Each row has a name. After each piece below comes the name of the row it's from, unless a question asks for something else. Each question is about the rows just above it.

[117 122 122 113 151] : Kile
[117 122 123 113 142] : gire
[116 122 150 168  97] : tado
After [117 122 123 113], its row goes on with => [142]
[ 97 116 122 150 168] is which row reordered? => tado
Go on from [123 113] to the end of its row. => [142]

[150 171 154 118 114 149 127 107  84 119 128 140 134] : Vevi
[ 90  94 169 130 151 139 118 103 163 129 123 115 134] : robu
[169  90 150 164 134 115 129 139 123 118 103  94 163] : tado
[161 156 190 123 121 195 129 106  56 126 128 169 140] : sebu
[157 147  88 117 119 100 131 139 139 126 120 120 115] : Tutag
robu without one entry, shuffled: [ 90 169 123 118 134 115 139 129 130 103  94 151]. Gone: => [163]
The rest of the row after [119 100 131]: => [139 139 126 120 120 115]
Which row holds these entries in another order? [ 90  94 103 115 118 123 129 130 134 139 151 163 169] => robu
tado without one entry, shuffled: [103 129 123  94 139 150 134 115 118  90 164 169]. Gone: => [163]
Which row holds these entries in another order? [ 56 195 121 128 161 190 126 129 106 123 140 169 156] => sebu

[128 130 145 166 147 143 131 165 135  92 106 121 140 122]  Vevi
[133 160 169 148 147 116 108 137 133 125  96 138 128 101]  Tutag
[133 173 144 129 147 143 119 132 135 152 105 169 105 127]  Kile
[133 164 144 133 186 123 119 117 143 152 105 169 105 126]  gire
[151 164 144 133 186 123 119 117 143 127 156 106 140 116]  kunu
[ 76 106 109 119 105 145 119 148 128 114 131 157 140 132]  kuge
Vevi without one entry, shuffled: [131 122 166 128  92 147 130 121 106 143 165 140 135]. Gone: => [145]
Go on from [117 143 152 105 169] to the end of its row. => [105 126]
Which entry of Vevi is missing from [145 135 131 140 122 106 147 165  92 130 143 128 166]? => [121]

[104 130 139 154 109 118  93 105 117] -> Vevi
[104 130 139 154 109 118  93 105 108] -> kunu
[117 117  97  98  94 133 110 121 111] -> Veru
[131 105 111 140 156 119 107 150 146] -> Kile
[138 137 125 106 138 147 169 138 135] -> robu
[110 112 127 101 149 167 148 151 133] -> tado
[130 142 103 186 136 153  89 115 124] -> Tutag
which: [131 105 111 140 156 119 107 150 146] => Kile
[ 89 103 115 124 130 136 142 153 186] is which row reordered? => Tutag
Shuffled Veru with one entry gone: [111 117 133  94 117 110  97 121], missing => [98]

[ 98 203 144 174 193 102 194 130 148 143 124 168 157 146 147 109 178 110
 140 130  84 137] -> Veru
[124  88 177 157 124 143 170 193  98 192 104 174  70 148 128 102 103 144
 168 203 138 130] -> gire
[ 98 203 144 174 193 102 104 130 148 143 124 168 157 192 177 128  70 170
  88 124 137 103] -> Kile
Kile without one entry, shuffled: [124 102 174  98 104 157 203 130 143 193 192 144 170 124 148 168 128  70
 177  88 137]. Gone: => [103]
which: [ 98 203 144 174 193 102 104 130 148 143 124 168 157 192 177 128  70 170
  88 124 137 103] => Kile
Which row holds these entries in another order? [157  70 124 192 102 103 128 144 130  98 137  88 104 193 174 143 170 203
 177 168 148 124] => Kile
Veru without one entry, shuffled: [203 168 130 102 124 146 143 178 110 137 148 193  84 194 144 130 140 157
 147 109  98]. Gone: => [174]

[120  88 140 126] : kunu
[136  87  80 136] : kuge
[136  88 140 126] : Vevi
[127  98 170 115] : gire
which: [136  87  80 136] => kuge
which: [120  88 140 126] => kunu
[126 140  88 136] is which row reordered? => Vevi

[181 154 115 156 100] -> Fuset
[173 146  86 160  82] -> kuge
[181 155 115 195  88] -> sebu
Shuffled Fuset with one entry gone: [100 156 115 181], missing => [154]
Shuffled Fuset with one entry gone: [156 181 115 100], missing => [154]
Go on from [155 115] to the end of its row. => [195  88]
The rest of the row after [181 155 115 195]: => [88]
Where do [181 155 115 195  88] appear? => sebu

[101 124 127 113 124 103 127 122] = Veru
[113 129 129 128 133 124 142 135] = robu
[145 129 129 129 127 137 121 126] = kuge
[126 121 124 121 113 112 102 109] = kunu
[108 105 112 123  85  83  63  75] = tado
Which row holds [145 129 129 129 127 137 121 126]? => kuge
After [113 124], its row goes on with => [103 127 122]

[187  67 182  77  99 142 180 105 147 150 121 104 121 133  89 131 133 156
 100 119 118 103 113  88 152] -> tado
[123  67 182  77  99 142 180 105 147 150 121 104 121 133  89 131 133 156
 100 119  98 103 113  88 152] -> mige
[182  67 147 118  99 141 150  88 152 103 133 187 131 118 133 113 156 100
  77 121 105 103 114 142  99] -> Tutag
which: [187  67 182  77  99 142 180 105 147 150 121 104 121 133  89 131 133 156
 100 119 118 103 113  88 152] => tado
[ 88 113 105  77 142 152  99 103 133 147 150 131 119 182 121 133 187 121
 156  67 104 180  89 118 100] is which row reordered? => tado
[152 187  67 182  77  99 142 180 105 147 150 121 104 121 133  89 131 133
 156 100 119 118 103 113  88] is which row reordered? => tado
[ 67  77  88  99  99 100 103 103 105 113 114 118 118 121 131 133 133 141
 142 147 150 152 156 182 187] is which row reordered? => Tutag
Go on from [100 119 118 103 113] to the end of its row. => [ 88 152]
After [147 118  99 141 150], its row goes on with => [ 88 152 103 133 187 131 118 133 113 156 100  77 121 105 103 114 142  99]

[178 151 158  94 195 131 149 172 132] -> Fuset
[152 163 167 161 108 129  64 162 100] -> Kile
[174 163 128 122 170 127  92 156 114] -> Tutag
[187 163 168 161 108 148 110 148  70] -> Veru
[152 163 167 161 108 128  98 172  93] -> tado
which: [178 151 158  94 195 131 149 172 132] => Fuset
Go on from [151 158] to the end of its row. => [ 94 195 131 149 172 132]

[117 135 136 127] : tado
[159 135 116 160] : robu
[135 158 160 116] : Vevi
Vevi without one entry, shuffled: [160 135 116]. Gone: => [158]
Put [116 160 135 159] back in order: which row is it? => robu
which: [159 135 116 160] => robu
Put [158 160 116 135] back in order: which row is it? => Vevi
Which entry of tado is missing from [135 127 117]? => [136]
Which row holds these entries in another order? [160 116 135 159] => robu

[130 122  74 171 116 115] : kunu
[122  74 171 116 115 131] : kuge
[119 117 118 137 119 128] : tado
Which entry of tado is missing from [119 117 128 119 137]? => [118]
Put [115 116 171  74 122 130] back in order: which row is it? => kunu
which: [119 117 118 137 119 128] => tado

[110 114 108 115]  mige
[143 157 131 148]  kunu
[68 74 89 73]  gire
Shuffled mige with one entry gone: [108 110 115], missing => [114]
which: [143 157 131 148] => kunu

[160  96 165 120 133 135  84 170 140 145 154] -> tado
[157 100 166 120 133 135  84 150 157 110  87] -> sebu
[163 113 173 123 149 145 115 162 160 116  96] -> Fuset
[144 106  90 104 170 134  84 170 140 145 155] -> gire
[167 135 124 124 153 114  83 186 146 124 174] -> robu
[150  85 102 113 140 147  53 159 129 146 154] -> Kile
[144 112 109 136 125 138  91 179 123 159 162] -> kuge
[155 102 144 118 155 178  61 165 170 128  87] -> mige
The rest of the row after [173 123]: => [149 145 115 162 160 116  96]
Go on from [165 120 133 135  84] to the end of its row. => [170 140 145 154]
After [138  91 179 123], its row goes on with => [159 162]

[ 80 119 104 167 127 184 121 115]  kuge
[ 88 142  79 114 157 125 128 140]  Kile
[ 71 125  94 142 155 173 128 129]  Fuset
[ 63 142  79 115 157 125 119 123]  gire
[162 120 146  98 158 109 147 157]  kunu
[142 113 140  88 128 157 125  79]  tado
[ 53 144  76 135 143 141 114 111]  sebu
[163 119 161 157  95 147 128 118]  Veru
After [142  79 115 157 125], its row goes on with => [119 123]
[157 125 128 140  88 142  79 114] is which row reordered? => Kile
Shuffled kunu with one entry gone: [146 147  98 109 162 157 120], missing => [158]

[134 100 161 106 126 107 108 146] = Vevi
[ 91 147 103 142 129  87 122 101] = robu
[142  92 147 103 129 101  87 122] = kunu
[142  93 147 103 129 106  87 122] = mige
[142  92 147 103 129 106  87 122] = Tutag
After [142  93 147 103], its row goes on with => [129 106  87 122]
which: [134 100 161 106 126 107 108 146] => Vevi
Put [101  87 122 142  92 147 103 129] back in order: which row is it? => kunu
After [103 129 101], its row goes on with => [ 87 122]

[129 141 135 136 130 128] : Fuset
[137 129 125 180 123 127] : gire
[129 134 126  80 143 127] : robu
[112 134 126  81 134 143] : Tutag
[124 142 133 138 133 140] : Vevi
The row with [137 129 125 180 123 127] is => gire
Go on from [134 126  80] to the end of its row. => [143 127]
Which row holds these entries in another order? [127 123 180 125 129 137] => gire

[148 103 141 129 146 119 165 125 137 122 151 119 137 115 154 165 170 107
 161 134 147]  Fuset
[149 177 161 107  95 160 127 119  98 112 159 104 113 126 109 111 100 128
 134 150  88]  gire
[165 135 145 118 118 131 142 105 127 121 162 113 111 116 121 131 129 120
 149 130 122]  kuge
[121 120 133 133 137 126 134 167 117 127 122 129 157 140 140 138 136 122
 130 136 124]  Veru
[112 127 123 119 125 125 121 108 126 118 119 110 116 113 123 123 127 115
 117 121 126]  kunu
[ 94 143 121 117 114 135 104 119 114 119 104 116 118 121 116 108 106 126
 100 127 111]  Tutag
[148 103 141 129 146  91 165 125 137 122 151 119 137 115 154 165 170 107
 161 134 147]  mige
[165 135 145 118 118 131 142 105 127 121 162 113 111 116 121 131 129 120
 149 130 122] is in which row? => kuge
[ 88 150 134 128 100 111 109 126 113 104 159 112  98 119 127 160  95 107
 161 177 149] is which row reordered? => gire
Which row holds [121 120 133 133 137 126 134 167 117 127 122 129 157 140 140 138 136 122
 130 136 124]? => Veru
which: [112 127 123 119 125 125 121 108 126 118 119 110 116 113 123 123 127 115
 117 121 126] => kunu
The rest of the row after [177 161]: => [107  95 160 127 119  98 112 159 104 113 126 109 111 100 128 134 150  88]

[104 124 133 132 119 160 119] -> mige
[110 120 140 120 124 161 113] -> Fuset
[139 110 140 120 123 161 127] -> tado
[141 106 121 141 137  68 130] -> robu
[112 132 134  92 123 136 115] -> Vevi
[101 122 120 115 134 167 134] -> Kile
[104 140 119 147 128 141 105] -> kunu
[156 129 140 161 128 113 125] -> Veru
The rest of the row after [120 140 120 124 161]: => [113]
Go on from [140 120 124 161] to the end of its row. => [113]
which: [104 124 133 132 119 160 119] => mige
Shuffled kunu with one entry gone: [141 147 119 128 140 105], missing => [104]
mige without one entry, shuffled: [133 132 124 104 119 119]. Gone: => [160]
which: [156 129 140 161 128 113 125] => Veru

